Below are the code and all the weights of a small trained network. Each question names an input and a class and asks about switching units off, where a switched-off unit gives its printed mean instead of its output.

import numpy as np


def w(rows, s, z=0):
    codes = np.array(rows[::2]) - 128.0
    scale = np.full(codes.shape[1], s)
    scale[-1] = z or s
    return codes * scale


def f(y):
    return y / 2 * (1 + np.tanh(0.7978845608 * (y + 0.044715 * y**3)))


def log_softmax(a):
    a = a - a.max(-1, keepdims=True)
    return a - np.log(np.exp(a).sum(-1, keepdims=True))


def net(x, mask):
    res = np.array(x, float).reshape(1, 5) / 4 @ E
    y = f(res @ A[0][:, :-1].T + A[0][:, -1])
    res = res + np.where(mask, y, B[0][:, -1]) @ B[0][:, :-1]
    return log_softmax(res[-1] @ U[:, :-1].T + U[:, -1])


A, B = {}, {}
E = w([
[64,185,107,227,80,171,103,177],'x0',
[66,182,160,123,77,116,66,220],'x1',
[4,71,125,104,132,117,247,153],'x2',
[163,198,3,120,130,64,101,237],'x3',
[159,117,163,57,239,230,53,157],'x4',
],0.0073)
A[0] = w([
[169,174,105,130,142,143,54,132,90],'n1',
[125,112,178,125,124,185,118,115,189],'n2',
[202,193,109,127,149,131,2,154,167],'n3',
[165,62,149,113,132,125,176,68,253],'n4',
[82,129,133,138,69,97,175,137,106],'n5',
[164,130,151,202,126,212,104,64,116],'n6',
[97,164,108,189,7,107,152,121,108],'n7',
[78,161,92,149,149,173,154,195,114],'n8',
[128,102,243,67,141,178,82,96,139],'n9',
[66,147,187,131,70,117,118,137,92],'n10',
[88,173,144,184,59,101,144,125,30],'n11',
[195,84,148,143,158,160,143,37,30],'n12',
[171,186,119,120,125,137,34,162,87],'n13',
[169,124,93,110,176,128,123,152,136],'n14',
[98,124,171,118,165,211,89,135,108],'n15',
[181,114,63,92,174,104,154,113,49],'n16',
[163,165,130,122,140,121,56,155,62],'n17',
[119,80,107,68,159,76,185,157,44],'n18',
],0.0096,0.0035)
B[0] = w([
[179,147,104,80,124,117,124,123,185],'n1',
[153,87,153,159,162,118,101,110,184],'n2',
[254,189,62,26,60,145,42,96,255],'n3',
[155,65,172,124,181,92,159,64,247],'n4',
[135,157,64,145,98,89,190,97,179],'n5',
[166,86,151,65,183,107,170,54,187],'n6',
[138,189,65,167,61,68,132,142,216],'n7',
[64,133,169,135,146,209,99,217,176],'n8',
[119,83,196,188,171,206,58,156,242],'n9',
[172,117,139,147,131,65,188,85,168],'n10',
[161,151,96,151,96,86,145,115,175],'n11',
[77,20,207,151,205,133,172,117,212],'n12',
[192,177,117,98,113,148,84,122,201],'n13',
[140,148,67,64,139,134,148,109,174],'n14',
[134,113,188,168,141,142,83,145,192],'n15',
[160,123,83,107,117,87,156,76,186],'n16',
[157,158,115,87,99,141,86,126,173],'n17',
[158,123,97,36,141,119,163,89,175],'n18',
],0.0082,0.0089)
U = w([
[176,208,83,73,79,141,45,151,116],'0',
[98,181,97,254,60,69,148,152,112],'1',
[36,146,56,84,158,161,184,187,18],'2',
[94,64,214,165,201,179,104,133,87],'3',
[168,99,118,92,149,69,179,60,250],'4',
],0.0093,0.0019)

Each question gives the input, the list of numbers given to net, and the class t.
The units are the neurons (one row each of A and B). Each row of codes is followed by its name. A weight is (code - 128) times the scale printed after its matrix; where a second scale follows, it is the last column's (A, B and U).
mask holds one flag per neuron, in row order. A switched-off neuron (its flag False) gives its mean, the last column of its row in B, instead of its output. The means were averaged over made-up inputs and are rounded, as every weight is.
A unit's drop is (log p(t) with every unit on - log p(t) with that unit switched off) / (log p(t) with every unit on - log p(t) with every unit switched off).
The circuit of an input: a set's keep is (log p(t) with only the set's units on - log p(t) with every unit switched off) / (log p(t) with every unit on - log p(t) with every unit switched off). Starting from the 12 units with the biggest drops (on a tie, the unit counted first), units are removed one at a time, each time the one whose removal leaves the highest keep (on an exact tie, the one counted first), for as long as the keep stays at least 0.8.
units of the circuit, in order: the units of the circuit, biggest drop first
top k neurons: the k neurons with the biggest drops, biggest first
drop of u: that unit's drop, to one decimal
input [7,6,-3,-6,0], class 1: units of the circuit, in order	n10, n7
input [-1,7,3,-4,0], class 3: units of the circuit, in order	n3
input [7,-1,8,1,4], class 2: units of the circuit, in order	n9, n8
input [7,4,1,-5,1], class 1: top 4 neurons	n12, n7, n4, n11
input [3,-5,5,8,5], class 2: top 2 neurons	n3, n8
input [-5,-1,-8,-4,2], class 3: top 2 neurons	n9, n12
input [-4,3,5,5,-2], class 2: top 2 neurons	n3, n4
input [0,-6,-8,-5,3], class 3: top 2 neurons	n9, n12
input [2,-7,1,1,3], class 3: top 2 neurons	n3, n7
input [-7,7,-1,-6,-8], class 1: drop of n6	0.2
input [8,-2,-7,-6,-3], class 4: drop of n6	2.7
input [0,-3,-7,-5,7], class 3: drop of n9	0.4
